Below are the code and all the weights of a small trained network. Each question names an input and a target symbol and asks about switching units off, where a switched-off unit gives its printed mean instead of its output.

import numpy as np


def w(rows, s, z=0):
    codes = np.array(rows[::2]) - 128.0
    scale = np.full(codes.shape[1], s)
    scale[-1] = z or s
    return codes * scale


def f(y):
    return np.maximum(y, 0)


def softmax(a):
    e = np.exp(a - a.max(-1, keepdims=True))
    return e / e.sum(-1, keepdims=True)


def log_softmax(a):
    a = a - a.max(-1, keepdims=True)
    return a - np.log(np.exp(a).sum(-1, keepdims=True))


def net(x, mask):
    ids = ['αγδεζξσφω'.index(c) for c in x.split()]
    T = len(ids)
    res = E[ids] + P[:T]
    q, k, v = (res @ M[0].T for M in (Q, K, V))
    z = softmax(np.where(np.tri(T) > 0, q @ k.T / 4**0.5, -1e9)) @ v
    res = res + np.where(mask[0], z, O[0][:, -1]) @ O[0][:, :-1]
    y = f(res @ A[0][:, :-1].T + A[0][:, -1])
    res = res + np.where(mask[1:9], y, B[0][:, -1]) @ B[0][:, :-1]
    return log_softmax(res[-1] @ U[:, :-1].T + U[:, -1])


Q, K, V, O, A, B = {}, {}, {}, {}, {}, {}
E = w([
[114,78,56],'α',
[126,97,121],'γ',
[116,87,93],'δ',
[112,67,95],'ε',
[131,44,109],'ζ',
[120,163,169],'ξ',
[122,108,251],'σ',
[171,83,179],'φ',
[80,130,153],'ω',
],0.023)
P = w([
[154,181,85],'0',
[117,97,107],'1',
[87,53,131],'2',
[61,30,173],'3',
[47,18,194],'4',
[19,3,225],'5',
],0.0065)
Q[0] = w([
[89,3,151],'h0',
[166,144,144],'h0',
[27,132,122],'h0',
[180,240,50],'h0',
],0.013)
K[0] = w([
[94,102,249],'h0',
[185,121,50],'h0',
[102,15,119],'h0',
[211,169,3],'h0',
],0.011)
V[0] = w([
[3,161,61],'h0',
[100,79,112],'h0',
[117,236,160],'h0',
[200,102,124],'h0',
],0.013)
O[0] = w([
[2,250,37,3],'h0',
[193,165,72,198],'h0',
[42,43,192,20],'h0',
[236,162,204,110],'h0',
],0.0084,0.0055)
A[0] = w([
[147,69,82,50],'n0',
[35,185,43,119],'n1',
[145,190,207,254],'n2',
[108,142,189,84],'n3',
[56,19,247,12],'n4',
[143,248,124,28],'n5',
[164,88,51,33],'n6',
[136,84,29,251],'n7',
],0.011,0.0063)
B[0] = w([
[72,165,141,163],'n0',
[184,27,138,187],'n1',
[19,112,156,170],'n2',
[254,76,214,146],'n3',
[134,177,68,251],'n4',
[52,88,63,146],'n5',
[189,133,127,166],'n6',
[101,197,187,209],'n7',
],0.0096,0.02)
U = w([
[143,192,190,160],'α',
[176,117,82,134],'γ',
[47,176,145,215],'δ',
[212,47,40,1],'ε',
[197,106,232,91],'ζ',
[147,9,131,112],'ξ',
[171,100,150,121],'σ',
[166,147,91,170],'φ',
[199,211,134,97],'ω',
],0.011,0.0083)

Each question gives the input, a string of symbols that net reads in full, and the target symbol t.
The units are the heads (4 rows each of Q, K, V and O) and the neurons (one row each of A and B). Each row of codes is followed by its name. A weight is (code - 128) times the scale printed after its matrix; where a second scale follows, it is the last column's (O, A, B and U).
mask holds one flag per unit, heads first, then neurons. A switched-off unit (its flag False) gives its mean, the last column of its rows in O or B, instead of its output. The means were averaged over made-up inputs and are rounded, as every weight is.
A unit's drop is (log p(t) with every unit on - log p(t) with that unit switched off) / (log p(t) with every unit on - log p(t) with every unit switched off).
The circuit of an input: a set's keep is (log p(t) with only the set's units on - log p(t) with every unit switched off) / (log p(t) with every unit on - log p(t) with every unit switched off). Starting from all 9 units, units are removed one at a time, each time the one whose removal leaves the highest keep (on an exact tie, the one counted first), for as long as the keep stays at least 0.8.
circuit, biggest first: the units of the circuit, biggest drop first
unit that matters most: the unit with the biggest drop
k most important neurons: the k neurons with the biggest drops, biggest first
drop of u: that unit's drop, to one decimal
input ξ ε α ω ξ, target ξ: unit that matters most	n1
input ξ φ ζ α, target ζ: circuit, biggest first	[h0 n4]
input φ α ω γ, target ξ: circuit, biggest first	[n1 h0 n4]
input ξ ξ ζ ξ, target δ: 3 most important neurons	[n1 n2 n6]
input ξ α α ω ξ ξ, target ξ: 2 most important neurons	[n1 n7]
input ζ α ξ α γ, target δ: 3 most important neurons	[n1 n3 n6]
input φ ε ω ε ξ α, target δ: 3 most important neurons	[n7 n3 n0]
input ξ ζ α φ γ ζ, target ζ: drop of n4	0.1
input ζ ε ε ξ δ α, target δ: drop of h0	0.3
input φ γ ζ, target ζ: drop of n4	0.2
